Below are the code and all the weights of a small trained network. Each question names an input and a target symbol and asks about switching units off, where a switched-off unit gives its printed mean instead of its output.

import numpy as np


def w(rows, s, z=0):
    codes = np.array(rows[::2]) - 128.0
    scale = np.full(codes.shape[1], s)
    scale[-1] = z or s
    return codes * scale


def norm(h):
    return h / np.sqrt((h * h).mean(-1, keepdims=True) + 1e-5)


def softmax(a):
    e = np.exp(a - a.max(-1, keepdims=True))
    return e / e.sum(-1, keepdims=True)


def log_softmax(a):
    a = a - a.max(-1, keepdims=True)
    return a - np.log(np.exp(a).sum(-1, keepdims=True))


def net(x, mask):
    ids = ['ΔΛβεηθμτφψω'.index(c) for c in x.split()]
    T = len(ids)
    res = E[ids] + P[:T]
    u = 0
    for l in range(3):
        r = norm(res)
        for j in range(2):
            rows = slice(4 * j, 4 * j + 4)
            q, k, v = (r @ M[l][rows].T for M in (Q, K, V))
            z = softmax(np.where(np.tri(T) > 0, q @ k.T / 4**0.5, -1e9)) @ v
            o = O[l][rows]
            res = res + np.where(mask[u + j], z, o[:, -1]) @ o[:, :-1]
        u += 2
    return log_softmax(norm(res)[-1] @ U[:, :-1].T + U[:, -1])


Q, K, V, O = {}, {}, {}, {}
E = w([
[88,162,119],'Δ',
[116,115,120],'Λ',
[105,137,137],'β',
[103,110,100],'ε',
[104,105,125],'η',
[111,101,197],'θ',
[158,19,142],'μ',
[47,103,109],'τ',
[143,150,141],'φ',
[241,255,58],'ψ',
[79,159,103],'ω',
],0.018)
P = w([
[214,101,163],'0',
[52,140,2],'1',
[131,76,26],'2',
[73,198,44],'3',
[107,177,64],'4',
[148,72,163],'5',
[168,177,46],'6',
[142,85,178],'7',
[127,156,57],'8',
[159,139,37],'9',
[160,84,85],'10',
[209,148,146],'11',
],0.0074)
Q[0] = w([
[117,113,200],'0.h0',
[147,176,244],'0.h0',
[82,180,188],'0.h0',
[134,83,112],'0.h0',
[87,130,98],'0.h1',
[93,148,169],'0.h1',
[90,125,125],'0.h1',
[136,131,197],'0.h1',
],0.011)
K[0] = w([
[147,196,34],'0.h0',
[107,167,39],'0.h0',
[106,125,131],'0.h0',
[245,177,147],'0.h0',
[148,151,135],'0.h1',
[143,115,73],'0.h1',
[150,140,2],'0.h1',
[107,125,137],'0.h1',
],0.0096)
V[0] = w([
[119,159,180],'0.h0',
[175,181,159],'0.h0',
[57,119,217],'0.h0',
[61,255,63],'0.h0',
[202,213,71],'0.h1',
[225,253,192],'0.h1',
[38,138,40],'0.h1',
[135,114,103],'0.h1',
],0.0094)
O[0] = w([
[55,93,91,99],'0.h0',
[85,129,53,66],'0.h0',
[73,50,163,142],'0.h0',
[202,82,69,99],'0.h0',
[151,83,120,120],'0.h1',
[134,38,11,2],'0.h1',
[133,91,254,250],'0.h1',
[160,139,147,147],'0.h1',
],0.0079,0.0063)
Q[1] = w([
[98,90,149],'1.h0',
[102,77,195],'1.h0',
[130,98,89],'1.h0',
[12,128,175],'1.h0',
[69,178,72],'1.h1',
[146,103,64],'1.h1',
[87,56,129],'1.h1',
[81,148,22],'1.h1',
],0.011)
K[1] = w([
[207,95,98],'1.h0',
[159,146,92],'1.h0',
[164,171,128],'1.h0',
[135,119,88],'1.h0',
[20,146,254],'1.h1',
[79,135,153],'1.h1',
[46,163,106],'1.h1',
[81,129,176],'1.h1',
],0.0084)
V[1] = w([
[56,248,152],'1.h0',
[191,109,87],'1.h0',
[141,223,192],'1.h0',
[178,245,89],'1.h0',
[99,77,151],'1.h1',
[86,97,221],'1.h1',
[124,189,156],'1.h1',
[133,84,25],'1.h1',
],0.012)
O[1] = w([
[176,48,2,253],'1.h0',
[170,201,151,53],'1.h0',
[183,65,108,253],'1.h0',
[153,138,71,147],'1.h0',
[157,141,162,111],'1.h1',
[171,104,170,190],'1.h1',
[196,65,38,200],'1.h1',
[94,181,126,1],'1.h1',
],0.0085,0.0072)
Q[2] = w([
[132,255,150],'2.h0',
[118,171,175],'2.h0',
[232,83,11],'2.h0',
[87,32,176],'2.h0',
[89,153,123],'2.h1',
[194,66,127],'2.h1',
[185,110,34],'2.h1',
[123,230,129],'2.h1',
],0.0084)
K[2] = w([
[91,43,235],'2.h0',
[119,44,116],'2.h0',
[114,61,255],'2.h0',
[58,155,32],'2.h0',
[195,101,27],'2.h1',
[105,224,137],'2.h1',
[126,182,239],'2.h1',
[167,13,75],'2.h1',
],0.007)
V[2] = w([
[172,49,171],'2.h0',
[152,97,63],'2.h0',
[186,32,188],'2.h0',
[188,229,122],'2.h0',
[117,121,49],'2.h1',
[5,90,65],'2.h1',
[157,207,221],'2.h1',
[3,140,98],'2.h1',
],0.013)
O[2] = w([
[57,125,115,231],'2.h0',
[127,124,127,192],'2.h0',
[50,137,125,254],'2.h0',
[158,173,125,63],'2.h0',
[163,65,112,143],'2.h1',
[172,4,207,94],'2.h1',
[138,187,128,45],'2.h1',
[157,92,178,32],'2.h1',
],0.016,0.0075)
U = w([
[107,137,180,66],'Δ',
[158,8,30,14],'Λ',
[138,57,167,53],'β',
[164,133,11,254],'ε',
[122,95,103,173],'η',
[55,88,216,221],'θ',
[100,114,107,129],'μ',
[17,161,104,141],'τ',
[184,86,142,62],'φ',
[203,180,72,135],'ψ',
[98,172,122,49],'ω',
],0.012,0.008)

Each question gives the input, a string of symbols that net reads in full, and the target symbol t.
The units are the heads (4 rows each of Q, K, V and O). Each row of codes is followed by its name. A weight is (code - 128) times the scale printed after its matrix; where a second scale follows, it is the last column's (O and U).
mask holds one flag per head, layer by layer. A switched-off head (its flag False) gives its mean, the last column of its rows in O, instead of its output. The means were averaged over made-up inputs and are rounded, as every weight is.
A unit's drop is (log p(t) with every unit on - log p(t) with that unit switched off) / (log p(t) with every unit on - log p(t) with every unit switched off).
The circuit of an input: a set's keep is (log p(t) with only the set's units on - log p(t) with every unit switched off) / (log p(t) with every unit on - log p(t) with every unit switched off). Starting from all 6 units, units are removed one at a time, each time the one whose removal leaves the highest keep (on an exact tie, the one counted first), for as long as the keep stays at least 0.8.
units of the circuit, in order: the units of the circuit, biggest drop first
most important unit: the unit with the biggest drop
which heads matter: for each layer, one digit per head in row order, 1 if its drop is at least 0.15 and else 0, layers parted by /
input ψ Λ Λ ε Λ ω, target ψ: units of the circuit, in order -> [2.h0 1.h0 0.h1 0.h0]
input τ τ μ φ β ψ ψ ψ θ, target τ: units of the circuit, in order -> [2.h1]
input Λ ε β θ, target Λ: which heads matter -> 11 / 10 / 00
input ψ τ ψ τ τ ε τ ψ Λ, target ψ: which heads matter -> 01 / 10 / 10
input ψ ψ ψ ε β ψ ψ τ Λ ε, target ψ: units of the circuit, in order -> [2.h0 1.h0 0.h1]
input τ ψ β τ θ τ τ τ β ψ τ η, target τ: units of the circuit, in order -> [2.h1 0.h1]
input ψ Λ τ, target ψ: which heads matter -> 01 / 10 / 10
input ψ τ Λ τ φ ψ ε, target ψ: units of the circuit, in order -> [1.h0 0.h1 2.h0 1.h1]
input τ ω η τ ε φ, target τ: which heads matter -> 10 / 00 / 11
input τ θ ψ τ τ θ ψ Λ θ τ τ ψ, target τ: which heads matter -> 00 / 00 / 10
input ε τ τ ψ τ ψ ε η, target ε: units of the circuit, in order -> [0.h0 2.h1]
input ψ τ τ Λ φ τ ψ ψ τ, target ψ: units of the circuit, in order -> [2.h0 1.h0 0.h1 1.h1]
input Λ φ ψ μ ω, target Λ: which heads matter -> 11 / 00 / 01
input ε ψ τ, target ε: most important unit -> 0.h0
input ψ ψ θ τ β, target ψ: units of the circuit, in order -> [2.h0 1.h0 0.h1]
input ε ψ τ β ψ φ Λ Δ, target ε: which heads matter -> 10 / 00 / 00
input θ Λ Λ τ τ τ η, target θ: units of the circuit, in order -> [0.h0 2.h1]
input ψ τ Λ β ψ φ τ ψ, target ψ: which heads matter -> 01 / 11 / 10
input ψ μ Δ ε β, target ψ: units of the circuit, in order -> [2.h0 1.h0 0.h1 0.h0]
input τ ψ τ ψ ψ Λ, target ε: most important unit -> 2.h1
input ε φ ψ ε τ, target ε: units of the circuit, in order -> [0.h0 1.h0]
input ε ψ τ ψ τ τ ψ φ, target ε: units of the circuit, in order -> [0.h0 2.h1]
input ψ τ τ β ψ τ μ θ Δ, target ψ: units of the circuit, in order -> [2.h0 0.h1 1.h0]
input Λ ω τ τ ψ τ ψ τ θ β ψ, target Λ: units of the circuit, in order -> [2.h1 0.h0 0.h1]
input τ θ ω τ τ τ τ τ ψ τ θ β, target τ: units of the circuit, in order -> [2.h1 0.h1]
input Λ ψ Λ ψ Δ ψ ψ μ τ, target Λ: which heads matter -> 11 / 00 / 11
input Δ τ Λ φ Δ τ Λ, target θ: which heads matter -> 01 / 10 / 00
input τ τ ψ Δ β β ω τ φ Λ θ, target τ: most important unit -> 0.h0
input ω τ θ τ τ τ Δ, target θ: which heads matter -> 11 / 01 / 00
